[[ 18 -15  18 -25  -8]
 [ 19 -18  18 -24 -12]
 [  3   5  -3   3   2]
 [ -5  -8   4  -7  -6]
 [ 18   8 -12 -29  15]]
Counting starts at 1.
Which number is the entry directly below -15?
Answer: -18
The entry directly below the centre entry: 4
The top entry of the column that holds the largest entry -> 18
The bottom-right entry is 15
Which number is the entry directly below the largest entry?
Answer: 3
Which number is the entry just left of -18?
Answer: 19
The top-right entry is -8
Which number is the entry at row 1, column 2?
Answer: -15
Which number is the entry just left of -6?
Answer: -7
The top entry of the column that holds the smallest entry: -25
Which number is the bottom-left entry?
Answer: 18
Which number is the entry just right of -18?
Answer: 18
The entry just left of the smallest entry: -12

X = 170.13	155.98	206.90	-72.86	13.83	141.66	117.16	201.15	164.77	-120.51	-138.87	-11.03	43.20	132.02
The entry just left of the largest entry: 155.98
Find the entry just left of 164.77.
Answer: 201.15
Find the entry just right of the smallest entry.
Answer: -11.03
The entry just right of -11.03 is 43.20
Find the entry just right of the largest entry.
Answer: -72.86
The entry just left of -138.87 is -120.51

Questions about the array below. Indices start at 1.
1) Report the entry directly above the largest entry.
2) Report the entry at row 2, column 1.
3) Report the entry in the bottom-left corner.
4) Report the entry in the top-left corner.
5) Report the top entry of the column that holds the smallest entry.
6) Report the entry just left of 0.
7) Report the bottom entry of the column that holds the largest entry.
8) Report the entry just left of the largest entry.
[[  2 -18  12   1   8]
 [ -2  14 -12   1  -6]
 [ -6 -10   6  -4   6]
 [ -5   0  -5   1   7]
 [ 10 -10  -4  -8  27]
 [  7   1  -2  -7  11]]
1) 7
2) -2
3) 7
4) 2
5) -18
6) -5
7) 11
8) -8

B =
array([[  65.497,  -60.375,  -86.588,  -43.067,   10.822,   34.143,
          -9.604,  221.489,   54.560],
       [ -73.673,  152.744,  184.945,   84.708,  166.397,  132.739,
          98.619,  -48.932,   61.490],
       [  77.247,  248.912,  187.132,  151.010,    4.131,   52.706,
         104.207,   65.786,  -37.269],
       [ -81.664,  112.749,  104.388,   84.840,   63.076,  124.974,
         164.953,  -86.220,   -9.081],
       [-241.105,  -87.122,   13.872,  -43.869,  293.422,  219.946,
          61.512,  -39.072,  199.839],
       [ -29.841,   87.937,  135.445,   55.737,  113.213,   83.804,
          49.590,  -28.305,   50.704],
       [ -58.132,    5.307,  -58.698,    6.941,   17.087,  119.229,
          93.624,   44.948,   38.480],
       [ 104.491,   55.436,  125.452,   58.814,   21.422,   28.536,
         -10.980,   79.063,   23.300],
       [ -66.320,  -29.457,  -15.367,   16.525,   97.302,   64.946,
          46.539,    2.139,   70.682],
       [   5.583, -107.092,  -81.216,  -43.510,   55.796,   72.735,
          57.695,   21.355,   80.122]])
The entry just left of 28.536 -> 21.422
Read off the entry just right of the smallest entry.
A: -87.122
Read off the entry just right of 104.491.
A: 55.436
Read off the entry just left of 64.946.
A: 97.302
Read off the minimum.
A: -241.105
Read off the entry just left of the largest entry.
A: -43.869
The entry just right of 52.706 is 104.207
The entry just right of 5.307 is -58.698
The entry just left of -15.367 -> -29.457
Read off the entry just right of 79.063.
A: 23.300
Read off the maximum.
A: 293.422
The entry just right of 55.436 is 125.452
Read off the entry just right of the largest entry.
A: 219.946
Read off the entry just left of 4.131.
A: 151.010

[[ 14 -19 -12  27  -5]
 [ 13 -18  -7  30  -1]
 [ -7   9   5 -24 -10]
 [  3   1  12  30  19]
 [  3   0  11  31  19]
 [ -1   6  15  23  21]]
Indices start at 1.
Report the entry just right of 9.
5
The top-left entry -> 14
Report the bottom-left entry.
-1
Report the entry at row 2, column 1.
13
Report the entry in row 1 and column 3.
-12
Report the entry directly above the largest entry.
30
Report the entry directly above the smallest entry.
30
The entry at row 3, column 1 is -7
The bottom-right entry -> 21
The top entry of the column that holds the largest entry -> 27
The entry in row 1 and column 2 -> -19
Report the entry in row 2 and column 2.
-18

Questions about the row below.
1) Read off the last entry.
2) Read off the third entry from the end.
3) Read off the 2nd entry from the right.
[  9  -4  11  16  14 -13  19  38 -21]
1) -21
2) 19
3) 38

[[5936 6962 6976 5008 5278 6912 3564 5806]
 [5020 6073 7021 5695 5175 6363 8433 5665]
 [5182 7008 5193 6153 6759 6907 5394 3004]
 [5613 5484 6154 3468 5297 4319 4904 7139]
 [5320 7212 6562 6030 5605 7760 7111 5981]
 [6091 6508 7599 6193 4736 7253 4759 6566]]
Counting starts at 1.
The smallest entry?
Answer: 3004
The entry at row 3, column 3?
Answer: 5193
The entry directly below the smallest entry?
Answer: 7139
The entry at row 1, column 3 is 6976
The entry in row 3 and column 1?
Answer: 5182
The entry in the bottom-left corner?
Answer: 6091
The entry just left of 6030?
Answer: 6562
The entry just left of the smallest entry?
Answer: 5394
The entry in row 1 and column 2?
Answer: 6962
The top entry of the column that holds the largest entry?
Answer: 3564
The top entry of the column that holds the smallest entry is 5806
The largest entry?
Answer: 8433
The entry directly above 4736?
Answer: 5605
The entry at row 2, column 2?
Answer: 6073
The entry just left of the largest entry?
Answer: 6363
The entry just right of 5320: 7212
The entry directly below 6976?
Answer: 7021
The entry directly below 5278: 5175
The entry directly above 4759 is 7111
The bottom-right entry -> 6566
The entry directly below 5605?
Answer: 4736
The entry just left of 6912: 5278
The entry in row 1 and column 1?
Answer: 5936
The entry in row 2 and column 1: 5020

Read these off the row that follows.
1) The entry just left of -60.6?
2) The entry just left of 44.5?
3) The entry just right of -69.9?
4) The entry just right of -44.7?
5) The entry just left of -69.9?
[  -4.9   44.5 -184.4  -69.9  -44.7   -6.1  -63.8  196.8   96.4  -24.5
  143.6  -73.3  -60.6   98.2]
1) -73.3
2) -4.9
3) -44.7
4) -6.1
5) -184.4

arr = [[-0.142, 0.183, 0.008, 0.015, 0.020, -0.248], [-0.179, 0.170, 0.021, -0.045, 0.040, -0.241], [-0.169, 0.181, 0.024, -0.018, 0.028, -0.250], [-0.170, 0.180, 0.023, -0.021, 0.030, -0.249], [0.153, -0.039, -0.223, 0.032, 0.019, 0.026], [-0.208, 0.175, 0.068, -0.102, -0.066, -0.223], [-0.187, 0.159, 0.063, -0.106, -0.092, -0.198]]
The entry just left of the smallest entry: 0.028
The entry just left of 0.019 -> 0.032
What is the entry just right of 0.063? -0.106
What is the entry just left of the largest entry? -0.142
What is the entry just right of -0.187? 0.159
What is the entry just right of -0.092? -0.198
What is the entry just right of 0.040? -0.241
What is the entry just right of 0.024? -0.018
